Below are the code and all the weights of a small trained network. Each question names an input and a class and asks about switching units off, where a switched-off unit gives its printed mean instead of its output.

import numpy as np


def w(rows, s, z=0):
    codes = np.array(rows[::2]) - 128.0
    scale = np.full(codes.shape[1], s)
    scale[-1] = z or s
    return codes * scale


def norm(h):
    return h / np.sqrt((h * h).mean(-1, keepdims=True) + 1e-5)


def f(y):
    return np.maximum(y, 0)


def log_softmax(a):
    a = a - a.max(-1, keepdims=True)
    return a - np.log(np.exp(a).sum(-1, keepdims=True))


def net(x, mask):
    res = np.array(x, float).reshape(1, 5) / 4 @ E
    u = 0
    for l in range(2):
        y = f(norm(res) @ A[l][:, :-1].T + A[l][:, -1])
        res = res + np.where(mask[u : u + 4], y, B[l][:, -1]) @ B[l][:, :-1]
        u += 4
    return log_softmax(norm(res)[-1] @ U[:, :-1].T + U[:, -1])


A, B = {}, {}
E = w([
[84,37,39,190],'x0',
[243,118,56,38],'x1',
[45,227,56,31],'x2',
[253,220,169,133],'x3',
[186,148,166,6],'x4',
],0.0047)
A[0] = w([
[208,1,175,28,117],'L0N1',
[208,34,103,127,4],'L0N2',
[125,14,143,102,149],'L0N3',
[183,75,238,183,14],'L0N4',
],0.015,0.0039)
B[0] = w([
[6,151,119,109,254],'L0N1',
[197,57,129,89,203],'L0N2',
[120,146,82,175,218],'L0N3',
[132,147,244,145,218],'L0N4',
],0.019,0.0081)
A[1] = w([
[135,120,178,8,250],'L1N1',
[139,214,99,26,229],'L1N2',
[190,94,144,121,30],'L1N3',
[133,201,164,143,14],'L1N4',
],0.019,0.0026)
B[1] = w([
[159,200,187,245,239],'L1N1',
[222,174,184,238,255],'L1N2',
[173,29,52,180,143],'L1N3',
[58,111,237,155,191],'L1N4',
],0.011,0.01)
U = w([
[110,120,94,64,66],'0',
[191,169,129,99,45],'1',
[136,121,114,24,2],'2',
[195,28,95,131,110],'3',
[135,126,110,21,8],'4',
[108,162,217,178,203],'5',
[4,95,52,137,197],'6',
],0.017,0.0072)

Each question gives the input, the list of numbers given to net, and the class t.
The units are the neurons (one row each of A and B). Each row of codes is followed by its name. A weight is (code - 128) times the scale printed after its matrix; where a second scale follows, it is the last column's (A, B and U).
mask holds one flag per neuron, layer by layer. A switched-off neuron (its flag False) gives its mean, the last column of its row in B, instead of its output. The means were averaged over made-up inputs and are rounded, as every weight is.
A unit's drop is (log p(t) with every unit on - log p(t) with that unit switched off) / (log p(t) with every unit on - log p(t) with every unit switched off).
The circuit of an input: a set's keep is (log p(t) with only the set's units on - log p(t) with every unit switched off) / (log p(t) with every unit on - log p(t) with every unit switched off). Starting from all 8 units, units are removed one at a time, each time the one whose removal leaves the highest keep (on an exact tie, the one counted first), for as long as the keep stays at least 0.8.
circuit, biggest first: the units of the circuit, biggest drop first
k most important neurons: the k neurons with the biggest drops, biggest first
top k neurons in layer l: the k neurons of layer l with the biggest drops, biggest first
drop of u: that unit's drop, to one decimal
input [8,0,3,2,-1], class 6: 4 most important neurons => [L0N4, L1N2, L0N2, L1N1]
input [5,-1,-8,-8,-7], class 3: circuit, biggest first => [L0N1, L1N1]
input [7,8,-3,5,-4], class 3: circuit, biggest first => [L0N2]
input [8,0,8,1,-2], class 6: top 2 neurons in layer 1 => [L1N1, L1N4]
input [4,6,3,4,-3], class 3: circuit, biggest first => [L0N1, L1N3]
input [4,3,4,-3,4], class 6: 3 most important neurons => [L0N4, L1N1, L0N2]
input [1,-5,-1,-7,2], class 6: circuit, biggest first => [L1N2, L0N4]
input [2,1,-8,0,-8], class 3: circuit, biggest first => [L0N1, L0N2, L1N3]
input [-4,-8,0,-7,-5], class 6: 2 most important neurons => [L1N2, L0N4]
input [0,3,-7,-5,-8], class 3: top 2 neurons in layer 0 => [L0N1, L0N2]
input [4,3,-4,1,7], class 6: 2 most important neurons => [L0N1, L0N3]
input [5,2,4,-3,5], class 6: 2 most important neurons => [L1N1, L0N4]
input [5,2,-6,5,-4], class 3: 2 most important neurons => [L0N2, L1N3]
input [0,6,0,-3,-7], class 3: 2 most important neurons => [L0N1, L0N2]
input [7,3,1,5,-5], class 3: most important neuron => [L0N1]
input [7,7,3,6,-8], class 3: drop of L0N4 => 0.0
input [8,-2,5,-5,1], class 6: drop of L1N2 => 0.1
input [7,1,1,-4,-5], class 6: drop of L1N2 => 0.2
input [5,8,-8,-2,-8], class 3: drop of L0N2 => 0.9
input [5,6,-4,-8,1], class 6: most important neuron => [L0N1]
